Below is a small trained network, with its code and all its weights. Each question gives an input and a class and asks what happens when units are switched off, that is, made to give their printed mean instead of their output.

import numpy as np


def w(rows, s, z=0):
    codes = np.array(rows[::2]) - 128.0
    scale = np.full(codes.shape[1], s)
    scale[-1] = z or s
    return codes * scale


def f(y):
    return np.maximum(y, 0)


def log_softmax(a):
    a = a - a.max(-1, keepdims=True)
    return a - np.log(np.exp(a).sum(-1, keepdims=True))


def net(x, mask):
    res = np.array(x, float).reshape(1, 5) / 4 @ E
    y = f(res @ A[0][:, :-1].T + A[0][:, -1])
    res = res + np.where(mask, y, B[0][:, -1]) @ B[0][:, :-1]
    return log_softmax(res[-1] @ U[:, :-1].T + U[:, -1])


A, B = {}, {}
E = w([
[170,2,202,121,141,221,172],'x0',
[86,52,203,112,166,1,105],'x1',
[105,64,170,205,192,83,211],'x2',
[176,120,58,161,72,150,142],'x3',
[129,60,3,110,227,145,179],'x4',
],0.0074)
A[0] = w([
[120,90,95,137,167,91,164,231],'neuron 1',
[115,172,60,99,146,116,107,199],'neuron 2',
[149,54,68,178,105,222,167,223],'neuron 3',
[137,70,84,138,137,161,137,153],'neuron 4',
[126,193,143,115,114,97,78,157],'neuron 5',
[143,175,134,89,87,133,69,162],'neuron 6',
[127,167,103,120,149,102,137,90],'neuron 7',
[125,190,5,147,164,146,175,190],'neuron 8',
[123,176,101,102,155,93,105,104],'neuron 9',
[109,160,166,158,145,51,133,198],'neuron 10',
[116,84,140,67,154,192,112,254],'neuron 11',
[136,73,192,181,116,134,156,211],'neuron 12',
[148,32,114,84,125,82,99,166],'neuron 13',
[143,76,87,121,125,151,154,159],'neuron 14',
[121,66,105,186,145,44,162,209],'neuron 15',
[122,197,131,109,119,84,100,250],'neuron 16',
[132,217,192,101,102,194,92,233],'neuron 17',
],0.015,0.0044)
B[0] = w([
[170,57,123,132,144,92,132,201],'neuron 1',
[157,96,53,145,141,69,100,210],'neuron 2',
[148,146,65,140,70,251,49,244],'neuron 3',
[84,102,134,100,144,188,138,187],'neuron 4',
[72,136,126,129,103,118,199,209],'neuron 5',
[19,172,127,137,91,135,119,217],'neuron 6',
[156,115,90,125,113,102,120,160],'neuron 7',
[67,158,95,200,241,156,77,250],'neuron 8',
[163,104,83,120,99,94,156,178],'neuron 9',
[170,167,173,196,153,51,126,203],'neuron 10',
[176,131,149,8,204,95,124,206],'neuron 11',
[129,127,241,162,109,176,130,208],'neuron 12',
[52,125,179,65,107,67,57,191],'neuron 13',
[96,106,131,109,139,178,115,184],'neuron 14',
[126,32,150,174,101,146,172,216],'neuron 15',
[94,123,78,128,112,91,188,223],'neuron 16',
[151,227,89,104,121,138,211,254],'neuron 17',
],0.024,0.014)
U = w([
[193,164,139,72,221,155,181,121],'0',
[103,133,43,167,201,219,60,110],'1',
[169,194,132,110,53,229,107,127],'2',
[144,43,57,193,131,40,128,114],'3',
[143,17,164,130,100,205,94,3],'4',
[68,231,69,138,87,90,225,215],'5',
[151,83,228,219,106,111,159,127],'6',
[90,92,156,2,143,97,82,96],'7',
],0.0083,0.0022)

Each question gives the input, the list of numbers given to net, and the class t.
The units are the neurons (one row each of A and B). Each row of codes is followed by its name. A weight is (code - 128) times the scale printed after its matrix; where a second scale follows, it is the last column's (A, B and U).
mask holds one flag per neuron, in row order. A switched-off neuron (its flag False) gives its mean, the last column of its row in B, instead of its output. The means were averaged over made-up inputs and are rounded, as every weight is.
A unit's drop is (log p(t) with every unit on - log p(t) with that unit switched off) / (log p(t) with every unit on - log p(t) with every unit switched off).
The circuit of an input: a set's keep is (log p(t) with only the set's units on - log p(t) with every unit switched off) / (log p(t) with every unit on - log p(t) with every unit switched off). Starting from the 12 units with the biggest drops (on a tie, the unit counted first), units are removed one at a time, each time the one whose removal leaves the highest keep (on an exact tie, the one counted first), for as long as the keep stays at least 0.8.
circuit, biggest first: the units of the circuit, biggest drop first
most important unit: the unit with the biggest drop
top k neurons: the k neurons with the biggest drops, biggest first
drop when u is switched off: that unit's drop, to one decimal
input [-8,-1,5,6,5], class 1: top 2 neurons -> neuron 8; neuron 5
input [6,2,-3,7,-2], class 2: circuit, biggest first -> neuron 8; neuron 3
input [3,8,-5,6,8], class 7: most important unit -> neuron 13
input [2,2,-1,-7,-1], class 0: circuit, biggest first -> neuron 6; neuron 11
input [2,8,1,-4,6], class 7: top 3 neurons -> neuron 13; neuron 11; neuron 3
input [-8,8,-6,8,1], class 3: top 2 neurons -> neuron 17; neuron 2
input [7,8,-4,-7,-7], class 7: top 2 neurons -> neuron 13; neuron 11
input [5,-5,-6,-1,-3], class 2: top 2 neurons -> neuron 3; neuron 16
input [7,1,1,3,-3], class 2: circuit, biggest first -> neuron 3; neuron 8
input [8,0,5,4,-7], class 2: top 2 neurons -> neuron 3; neuron 1
input [8,6,-4,2,-1], class 7: drop when neuron 13 is switched off -> 0.1
input [6,0,-1,3,3], class 4: drop when neuron 8 is switched off -> 0.4
input [-6,-8,6,-3,0], class 1: drop when neuron 8 is switched off -> 3.0
input [7,-2,-2,-6,-2], class 0: circuit, biggest first -> neuron 11
input [-1,6,-1,-1,0], class 6: drop when neuron 2 is switched off -> 0.2
